Below is a small trained network, with its code and all its weights. Each question gives an input and a target symbol and asks what happens when units are switched off, that is, made to give their printed mean instead of their output.

import numpy as np


def w(rows, s, z=0):
    codes = np.array(rows[::2]) - 128.0
    scale = np.full(codes.shape[1], s)
    scale[-1] = z or s
    return codes * scale


def norm(h):
    return h / np.sqrt((h * h).mean(-1, keepdims=True) + 1e-5)


def f(y):
    return np.maximum(y, 0)


def softmax(a):
    e = np.exp(a - a.max(-1, keepdims=True))
    return e / e.sum(-1, keepdims=True)


def log_softmax(a):
    a = a - a.max(-1, keepdims=True)
    return a - np.log(np.exp(a).sum(-1, keepdims=True))


def net(x, mask):
    ids = ['ΓΛΩαεζημξτφψ'.index(c) for c in x.split()]
    T = len(ids)
    res = E[ids] + P[:T]
    u = 0
    for l in range(2):
        q, k, v = (norm(res) @ M[l].T for M in (Q, K, V))
        z = softmax(np.where(np.tri(T) > 0, q @ k.T / 2**0.5, -1e9)) @ v
        res = res + np.where(mask[u], z, O[l][:, -1]) @ O[l][:, :-1]
        u += 1
        y = f(norm(res) @ A[l][:, :-1].T + A[l][:, -1])
        res = res + np.where(mask[u : u + 8], y, B[l][:, -1]) @ B[l][:, :-1]
        u += 8
    return log_softmax(norm(res)[-1] @ U[:, :-1].T + U[:, -1])


Q, K, V, O, A, B = {}, {}, {}, {}, {}, {}
E = w([
[173,172,30,41],'Γ',
[179,100,126,28],'Λ',
[137,255,155,146],'Ω',
[169,176,157,59],'α',
[205,58,90,140],'ε',
[40,41,81,104],'ζ',
[108,95,167,49],'η',
[179,136,115,197],'μ',
[221,143,231,189],'ξ',
[43,189,51,87],'τ',
[200,175,36,182],'φ',
[195,86,81,183],'ψ',
],0.018)
P = w([
[123,119,178,254],'0',
[132,123,160,228],'1',
[138,126,147,205],'2',
[149,114,128,171],'3',
[145,114,121,158],'4',
[107,121,122,205],'5',
[150,118,119,126],'6',
[141,112,110,112],'7',
[142,117,110,102],'8',
[131,110,97,92],'9',
[131,111,92,78],'10',
],0.0072)
Q[0] = w([
[167,92,161,57],'L0H1',
[157,5,121,158],'L0H1',
],0.026)
K[0] = w([
[141,19,205,50],'L0H1',
[162,1,139,194],'L0H1',
],0.021)
V[0] = w([
[203,115,37,2],'L0H1',
[79,89,84,87],'L0H1',
],0.007)
O[0] = w([
[98,118,186,253,215],'L0H1',
[172,239,143,219,5],'L0H1',
],0.0053,0.0016)
A[0] = w([
[76,71,186,112,162],'L0N1',
[91,121,171,173,60],'L0N2',
[6,128,80,130,51],'L0N3',
[171,137,98,93,43],'L0N4',
[57,149,92,180,182],'L0N5',
[49,95,158,114,93],'L0N6',
[128,165,164,65,5],'L0N7',
[161,118,206,80,113],'L0N8',
],0.02,0.0035)
B[0] = w([
[153,59,120,173,214],'L0N1',
[184,105,133,145,146],'L0N2',
[2,138,166,151,235],'L0N3',
[125,111,114,110,194],'L0N4',
[128,120,107,92,218],'L0N5',
[139,136,71,158,192],'L0N6',
[72,180,100,129,190],'L0N7',
[101,173,176,84,253],'L0N8',
],0.032,0.0057)
Q[1] = w([
[233,64,2,211],'L1H1',
[58,243,64,90],'L1H1',
],0.02)
K[1] = w([
[251,125,85,233],'L1H1',
[215,98,137,70],'L1H1',
],0.023)
V[1] = w([
[96,93,68,41],'L1H1',
[1,54,223,155],'L1H1',
],0.0058)
O[1] = w([
[254,207,182,166,10],'L1H1',
[223,118,22,165,4],'L1H1',
],0.0047,0.0012)
A[1] = w([
[88,197,118,156,39],'L1N1',
[121,94,114,168,105],'L1N2',
[160,110,224,203,170],'L1N3',
[128,159,179,185,126],'L1N4',
[107,33,150,125,62],'L1N5',
[146,86,127,203,136],'L1N6',
[159,97,85,190,131],'L1N7',
[161,121,253,138,2],'L1N8',
],0.024,0.0046)
B[1] = w([
[219,114,149,127,175],'L1N1',
[143,125,108,114,201],'L1N2',
[41,145,170,153,200],'L1N3',
[163,115,84,88,151],'L1N4',
[201,107,72,94,228],'L1N5',
[158,91,182,172,236],'L1N6',
[122,189,142,171,250],'L1N7',
[137,2,146,85,165],'L1N8',
],0.036,0.013)
U = w([
[84,255,72,176,75],'Γ',
[149,198,224,43,139],'Λ',
[180,101,74,137,126],'Ω',
[234,122,161,115,178],'α',
[145,115,236,218,135],'ε',
[15,155,152,130,253],'ζ',
[84,36,55,199,66],'η',
[137,117,39,71,191],'μ',
[116,132,144,118,73],'ξ',
[128,25,235,78,123],'τ',
[121,130,147,128,46],'φ',
[120,133,143,126,48],'ψ',
],0.013,0.0045)

Each question gives the input, a string of symbols that net reads in full, and the target symbol t.
The units are the heads (2 rows each of Q, K, V and O) and the neurons (one row each of A and B). Each row of codes is followed by its name. A weight is (code - 128) times the scale printed after its matrix; where a second scale follows, it is the last column's (O, A, B and U).
mask holds one flag per unit, layer by layer, with each layer's heads first. A switched-off unit (its flag False) gives its mean, the last column of its rows in O or B, instead of its output. The means were averaged over made-up inputs and are rounded, as every weight is.
A unit's drop is (log p(t) with every unit on - log p(t) with that unit switched off) / (log p(t) with every unit on - log p(t) with every unit switched off).
The circuit of an input: a set's keep is (log p(t) with only the set's units on - log p(t) with every unit switched off) / (log p(t) with every unit on - log p(t) with every unit switched off). Starting from the 12 units with the biggest drops (on a tie, the unit counted first), units are removed one at a time, each time the one whose removal leaves the highest keep (on an exact tie, the one counted first), for as long as the keep stays at least 0.8.
circuit, biggest first: the units of the circuit, biggest drop first
k most important neurons: the k neurons with the biggest drops, biggest first
k most important neurons of layer l: the k neurons of layer l with the biggest drops, biggest first
drop when u is switched off: that unit's drop, to one decimal
input η μ ε ε μ, target α: 3 most important neurons => L0N7, L0N8, L0N6
input τ φ ε τ φ Λ μ μ η, target ε: circuit, biggest first => L0N1, L0N6, L0N8, L1N8
input μ τ τ α ε φ ψ Γ, target μ: 2 most important neurons of layer 0 => L0N8, L0N1
input μ τ ξ μ ε Γ μ φ, target Γ: 2 most important neurons of layer 0 => L0N8, L0N1
input ε μ μ ε ε Ω ψ η, target ε: 4 most important neurons => L0N1, L0N6, L1N6, L1N3
input Γ α ζ μ Γ φ, target Γ: circuit, biggest first => L1N6, L1N5, L0N5
input ζ τ η η ψ μ τ τ Ω τ, target ζ: circuit, biggest first => L0N3
input ε μ ξ ζ ε ζ Ω τ μ, target μ: circuit, biggest first => L0H1, L1N6
input ε τ Λ ψ τ ξ α ψ α, target Λ: 3 most important neurons => L0N7, L0N8, L1N1
input μ φ μ ξ η μ τ ε ψ φ μ, target μ: 3 most important neurons of layer 0 => L0N1, L0N8, L0N4
input μ ψ Λ μ, target α: circuit, biggest first => L0N1, L1N3
input η Λ ψ μ α τ φ μ Ω η, target α: 2 most important neurons => L1N1, L0N8
input ζ Γ ε μ μ ψ α μ Ω, target α: 3 most important neurons => L1N1, L1N3, L1N7
input η Λ ψ μ η ξ, target τ: circuit, biggest first => L1N8
input Ω τ η ε ε Γ ψ μ η ζ, target η: 2 most important neurons => L0N3, L0N1
input ψ ξ ε μ μ α α ψ Λ Γ, target μ: 2 most important neurons => L1N6, L1N7
input ε μ α ε Ω Ω η μ ξ Λ, target Λ: 2 most important neurons => L0N7, L1N5
input μ Γ Λ Λ Ω, target α: drop when L1N3 is switched off => 0.3
input τ μ ψ η φ ε μ ψ η, target α: drop when L0N6 is switched off => 1.2
input ψ τ ζ, target η: drop when L1N2 is switched off => 0.0
